Below is a small trained network, with its code and all its weights. Each question gives an input and a target symbol and asks what happens when units are switched off, that is, made to give their printed mean instead of their output.

import numpy as np


def w(rows, s, z=0):
    codes = np.array(rows[::2]) - 128.0
    scale = np.full(codes.shape[1], s)
    scale[-1] = z or s
    return codes * scale


def f(y):
    return y / 2 * (1 + np.tanh(0.7978845608 * (y + 0.044715 * y**3)))


def softmax(a):
    e = np.exp(a - a.max(-1, keepdims=True))
    return e / e.sum(-1, keepdims=True)


def log_softmax(a):
    a = a - a.max(-1, keepdims=True)
    return a - np.log(np.exp(a).sum(-1, keepdims=True))


def net(x, mask):
    ids = ['ΓΔΠΣΦΩαβεζηλμτψ'.index(c) for c in x.split()]
    T = len(ids)
    res = E[ids] + P[:T]
    r = res
    for j in range(2):
        rows = slice(2 * j, 2 * j + 2)
        q, k, v = (r @ M[0][rows].T for M in (Q, K, V))
        z = softmax(np.where(np.tri(T) > 0, q @ k.T / 2**0.5, -1e9)) @ v
        o = O[0][rows]
        res = res + np.where(mask[j], z, o[:, -1]) @ o[:, :-1]
    y = f(res @ A[0][:, :-1].T + A[0][:, -1])
    res = res + np.where(mask[2:10], y, B[0][:, -1]) @ B[0][:, :-1]
    return log_softmax(res[-1] @ U[:, :-1].T + U[:, -1])


Q, K, V, O, A, B = {}, {}, {}, {}, {}, {}
E = w([
[179,93,79,49],'Γ',
[119,104,94,95],'Δ',
[58,164,153,136],'Π',
[179,212,68,100],'Σ',
[147,88,102,100],'Φ',
[149,77,143,128],'Ω',
[77,114,141,200],'α',
[104,131,125,93],'β',
[130,100,125,115],'ε',
[93,163,128,101],'ζ',
[149,41,157,248],'η',
[191,128,171,224],'λ',
[137,205,148,180],'μ',
[132,109,134,129],'τ',
[109,90,124,115],'ψ',
],0.016)
P = w([
[108,129,249,84],'0',
[58,160,78,170],'1',
[194,132,154,142],'2',
[84,144,47,189],'3',
[185,155,157,154],'4',
[92,152,32,199],'5',
[194,158,155,166],'6',
[102,159,31,208],'7',
[196,177,158,179],'8',
[131,156,24,219],'9',
[230,163,153,197],'10',
[108,139,34,203],'11',
],0.012)
Q[0] = w([
[130,128,186,101],'H0',
[144,148,159,105],'H0',
[187,177,242,75],'H1',
[35,116,2,145],'H1',
],0.025)
K[0] = w([
[174,141,65,176],'H0',
[139,132,81,168],'H0',
[206,253,79,199],'H1',
[55,68,146,40],'H1',
],0.018)
V[0] = w([
[49,34,78,152],'H0',
[47,173,113,6],'H0',
[89,43,120,85],'H1',
[152,193,56,25],'H1',
],0.024)
O[0] = w([
[196,30,165,214,2],'H0',
[70,174,208,230,250],'H0',
[206,92,146,218,40],'H1',
[110,249,171,186,49],'H1',
],0.017,0.006)
A[0] = w([
[50,122,2,201,126],'N0',
[159,65,184,80,125],'N1',
[138,121,51,149,21],'N2',
[126,160,161,123,53],'N3',
[125,102,53,216,25],'N4',
[134,190,120,124,83],'N5',
[174,173,223,86,1],'N6',
[144,161,217,60,71],'N7',
],0.013,0.0041)
B[0] = w([
[238,123,122,194,215],'N0',
[136,204,110,179,235],'N1',
[75,117,183,119,180],'N2',
[86,52,98,139,208],'N3',
[59,154,150,8,204],'N4',
[96,75,108,98,252],'N5',
[180,93,111,71,196],'N6',
[210,180,150,164,204],'N7',
],0.016,0.023)
U = w([
[17,50,97,88,134],'Γ',
[82,229,188,108,147],'Δ',
[161,188,116,124,253],'Π',
[167,134,67,137,23],'Σ',
[142,254,168,82,179],'Φ',
[129,125,130,83,132],'Ω',
[104,155,110,97,121],'α',
[43,206,133,140,166],'β',
[157,143,163,98,246],'ε',
[119,154,102,152,97],'ζ',
[37,176,61,100,33],'η',
[134,76,108,37,117],'λ',
[180,169,57,118,67],'μ',
[232,72,158,89,115],'τ',
[75,111,204,33,131],'ψ',
],0.0065,0.0041)

Each question gives the input, a string of symbols that net reads in full, and the target symbol t.
The units are the heads (2 rows each of Q, K, V and O) and the neurons (one row each of A and B). Each row of codes is followed by its name. A weight is (code - 128) times the scale printed after its matrix; where a second scale follows, it is the last column's (O, A, B and U).
mask holds one flag per unit, heads first, then neurons. A switched-off unit (its flag False) gives its mean, the last column of its rows in O or B, instead of its output. The means were averaged over made-up inputs and are rounded, as every weight is.
A unit's drop is (log p(t) with every unit on - log p(t) with that unit switched off) / (log p(t) with every unit on - log p(t) with every unit switched off).
The circuit of an input: a set's keep is (log p(t) with only the set's units on - log p(t) with every unit switched off) / (log p(t) with every unit on - log p(t) with every unit switched off). Starting from all 10 units, units are removed one at a time, each time the one whose removal leaves the highest keep (on an exact tie, the one counted first), for as long as the keep stays at least 0.8.
units of the circuit, in order: the units of the circuit, biggest drop first
top k neurons: the k neurons with the biggest drops, biggest first
which heads matter: for each layer, one digit per head in row order, 1 if its drop is at least 0.15 and else 0, layers parted by /
input Γ Γ Γ Φ Γ Γ ψ Γ Γ α ε μ, target Γ: top neuron => N3
input μ β ζ Γ Γ β, target μ: units of the circuit, in order => N0, H0
input ζ Γ ψ β Γ λ Π Γ, target ζ: units of the circuit, in order => N0, H0, N4, N3
input Γ β ψ ψ ψ η Ω ε μ ψ Δ, target Φ: which heads matter => 01
input ψ Γ Γ Π, target ψ: which heads matter => 11
input Γ Φ ζ ζ ζ Γ μ ψ τ ψ Ω, target Φ: which heads matter => 01
input α Γ μ ζ β, target Φ: units of the circuit, in order => N7, H1
input ζ Σ Σ ζ Γ Γ Γ Γ β Δ μ, target Φ: units of the circuit, in order => N7, H1
input ψ Γ α Φ, target ψ: units of the circuit, in order => N4, H1, H0
input Ω Γ β β Γ Γ ψ Γ Γ λ Φ, target η: units of the circuit, in order => N1, H1, N6, N5
input Σ Γ ψ β ψ μ ψ ζ Σ τ, target Σ: top 2 neurons => N0, N4
input ψ μ β ψ Γ, target Φ: units of the circuit, in order => H1, N7
input Γ μ Σ β Π, target λ: top 4 neurons => N5, N3, N6, N7
input Δ Γ ζ ψ β λ Δ μ Γ ε, target Δ: top 2 neurons => N4, N5
input Γ Σ Δ Γ Π Γ Φ ψ Γ ζ Σ Δ, target Γ: units of the circuit, in order => N7
input Γ Γ Γ Γ Ω τ μ β β Γ Π, target Φ: top 3 neurons => N7, N3, N5
input Γ ε Γ, target τ: units of the circuit, in order => H1, N6, N1, H0
input ψ Σ Φ, target λ: top 4 neurons => N5, N6, N3, N7
input Γ Δ ψ Ω Σ ψ Γ Γ Σ ζ, target Γ: units of the circuit, in order => N3, N1, N7, H0
input ψ η Γ Σ μ Δ τ Γ Δ ψ, target ψ: units of the circuit, in order => N4, H1, H0
input β η ζ Ω ψ Γ Γ ψ Γ β λ Δ, target β: units of the circuit, in order => H0
input ζ ε Γ ψ Δ Ω μ ψ, target ζ: top 2 neurons => N0, N4
input ψ Π ψ Φ Γ β ψ η Γ Π Γ ζ, target ψ: top 3 neurons => N4, N1, N7
input η λ α Γ Γ η Γ Γ τ Δ Σ Γ, target η: top 4 neurons => N1, N2, N0, N4
input β Φ Σ Γ Γ, target λ: top 3 neurons => N5, N6, N3
input ε η Γ, target μ: units of the circuit, in order => N1, H0
input Σ Δ Σ ψ Ω Γ β β Γ ζ, target Σ: top neuron => N0
input β η λ, target η: top 4 neurons => N1, N2, N0, N7
